Here is a tiny trained network, its code and every weight. The questions are about switching its units off for an input and a class, where a switched-off unit gives its printed mean instead of its output.

import numpy as np


def w(rows, s, z=0):
    codes = np.array(rows[::2]) - 128.0
    scale = np.full(codes.shape[1], s)
    scale[-1] = z or s
    return codes * scale


def f(y):
    return y / 2 * (1 + np.tanh(0.7978845608 * (y + 0.044715 * y**3)))


def log_softmax(a):
    a = a - a.max(-1, keepdims=True)
    return a - np.log(np.exp(a).sum(-1, keepdims=True))


def net(x, mask):
    res = np.array(x, float).reshape(1, 3) / 4 @ E
    y = f(res @ A[0][:, :-1].T + A[0][:, -1])
    res = res + np.where(mask, y, B[0][:, -1]) @ B[0][:, :-1]
    return log_softmax(res[-1] @ U[:, :-1].T + U[:, -1])


A, B = {}, {}
E = w([
[174,120,81,215,147,22,40,114,209],'x0',
[199,33,161,58,157,155,145,3,148],'x1',
[88,44,189,174,15,38,205,108,122],'x2',
],0.0069)
A[0] = w([
[78,147,247,31,83,167,180,162,35,113],'N1',
[70,53,191,151,43,24,202,129,122,165],'N2',
[129,29,177,56,207,144,149,33,117,92],'N3',
[70,217,135,168,77,135,135,253,76,86],'N4',
[55,212,113,235,117,104,141,202,143,149],'N5',
[70,149,114,204,105,154,146,230,73,18],'N6',
[194,217,66,64,232,176,82,146,119,106],'N7',
[73,138,205,48,151,215,170,152,49,113],'N8',
[50,218,43,178,81,126,96,166,89,120],'N9',
[91,141,187,56,113,211,150,137,43,45],'N10',
[86,66,202,177,45,81,210,110,124,136],'N11',
[157,84,156,77,120,132,128,93,125,30],'N12',
[224,22,95,118,166,121,74,41,184,235],'N13',
[182,135,129,174,165,59,66,108,204,176],'N14',
[202,54,154,65,182,170,155,10,151,168],'N15',
[178,155,88,98,175,184,93,162,95,2],'N16',
[103,160,178,70,116,227,182,141,63,126],'N17',
[169,181,72,79,221,188,61,128,88,47],'N18',
[152,157,52,107,215,209,114,101,147,74],'N19',
],0.0063,0.0028)
B[0] = w([
[52,101,122,230,212,75,72,225,102,254],'N1',
[162,62,57,49,213,63,28,117,49,250],'N2',
[161,151,9,115,27,194,200,140,220,215],'N3',
[153,121,26,57,125,203,242,71,177,242],'N4',
[43,79,32,150,162,225,195,189,176,242],'N5',
[222,78,73,49,93,171,255,81,170,191],'N6',
[132,23,73,78,215,34,73,69,67,250],'N7',
[23,128,150,171,134,77,89,239,168,239],'N8',
[53,133,28,127,67,191,198,106,209,223],'N9',
[47,141,169,202,156,96,108,219,223,208],'N10',
[154,30,48,60,195,64,81,123,61,232],'N11',
[186,102,78,22,16,136,235,70,124,142],'N12',
[43,161,48,217,170,210,192,214,227,250],'N13',
[59,202,222,228,138,63,50,183,185,220],'N14',
[40,134,20,134,74,201,208,155,188,248],'N15',
[218,97,119,72,174,59,141,27,77,163],'N16',
[28,127,154,214,161,118,66,201,178,230],'N17',
[180,45,128,39,213,68,87,77,82,218],'N18',
[94,42,75,74,178,59,141,142,66,202],'N19',
],0.0049,0.0061)
U = w([
[150,2,46,73,228,58,100,108,68,165],'0',
[108,140,4,111,123,179,229,139,190,55],'1',
[61,136,123,203,202,71,75,201,185,199],'2',
[104,153,105,139,153,178,79,151,113,219],'3',
[214,232,210,65,94,139,114,70,104,3],'4',
[230,188,204,130,103,191,142,43,89,3],'5',
[204,170,172,75,103,146,128,80,77,3],'6',
],0.0062,0.0031)

Each question gives the input, the list of numbers given to net, and the class t.
The units are the neurons (one row each of A and B). Each row of codes is followed by its name. A weight is (code - 128) times the scale printed after its matrix; where a second scale follows, it is the last column's (A, B and U).
mask holds one flag per neuron, in row order. A switched-off neuron (its flag False) gives its mean, the last column of its row in B, instead of its output. The means were averaged over made-up inputs and are rounded, as every weight is.
A unit's drop is (log p(t) with every unit on - log p(t) with that unit switched off) / (log p(t) with every unit on - log p(t) with every unit switched off).
The circuit of an input: a set's keep is (log p(t) with only the set's units on - log p(t) with every unit switched off) / (log p(t) with every unit on - log p(t) with every unit switched off). Starting from the 12 units with the biggest drops (on a tie, the unit counted first), units are removed one at a time, each time the one whose removal leaves the highest keep (on an exact tie, the one counted first), for as long as the keep stays at least 0.8.
circuit, biggest first: the units of the circuit, biggest drop first
k most important neurons: the k neurons with the biggest drops, biggest first
drop when u is switched off: that unit's drop, to one decimal
input [7,6,-1], class 2: circuit, biggest first => N14
input [5,-2,7], class 0: 2 most important neurons => N2, N11
input [-8,-6,-6], class 2: 2 most important neurons => N17, N8
input [-5,-3,-5], class 0: 2 most important neurons => N7, N18
input [-8,0,-8], class 0: 3 most important neurons => N7, N18, N16
input [0,-5,-4], class 1: circuit, biggest first => N9, N4
input [5,7,-6], class 1: 3 most important neurons => N13, N15, N3
input [-3,8,-5], class 1: 2 most important neurons => N15, N3
input [3,-8,-7], class 1: 4 most important neurons => N9, N5, N4, N2
input [-6,8,5], class 1: 3 most important neurons => N3, N15, N12
input [-8,-4,7], class 2: 4 most important neurons => N1, N10, N17, N8
input [-6,-3,-8], class 0: 2 most important neurons => N7, N18
input [-1,6,-4], class 1: 3 most important neurons => N15, N3, N13
input [-6,-2,8], class 0: circuit, biggest first => N2
input [-5,7,4], class 1: 2 most important neurons => N3, N15
input [-4,1,-3], class 2: drop when N2 is switched off => 0.2
input [8,-8,6], class 1: drop when N4 is switched off => 0.2
input [-8,-6,-4], class 2: drop when N9 is switched off => -0.1
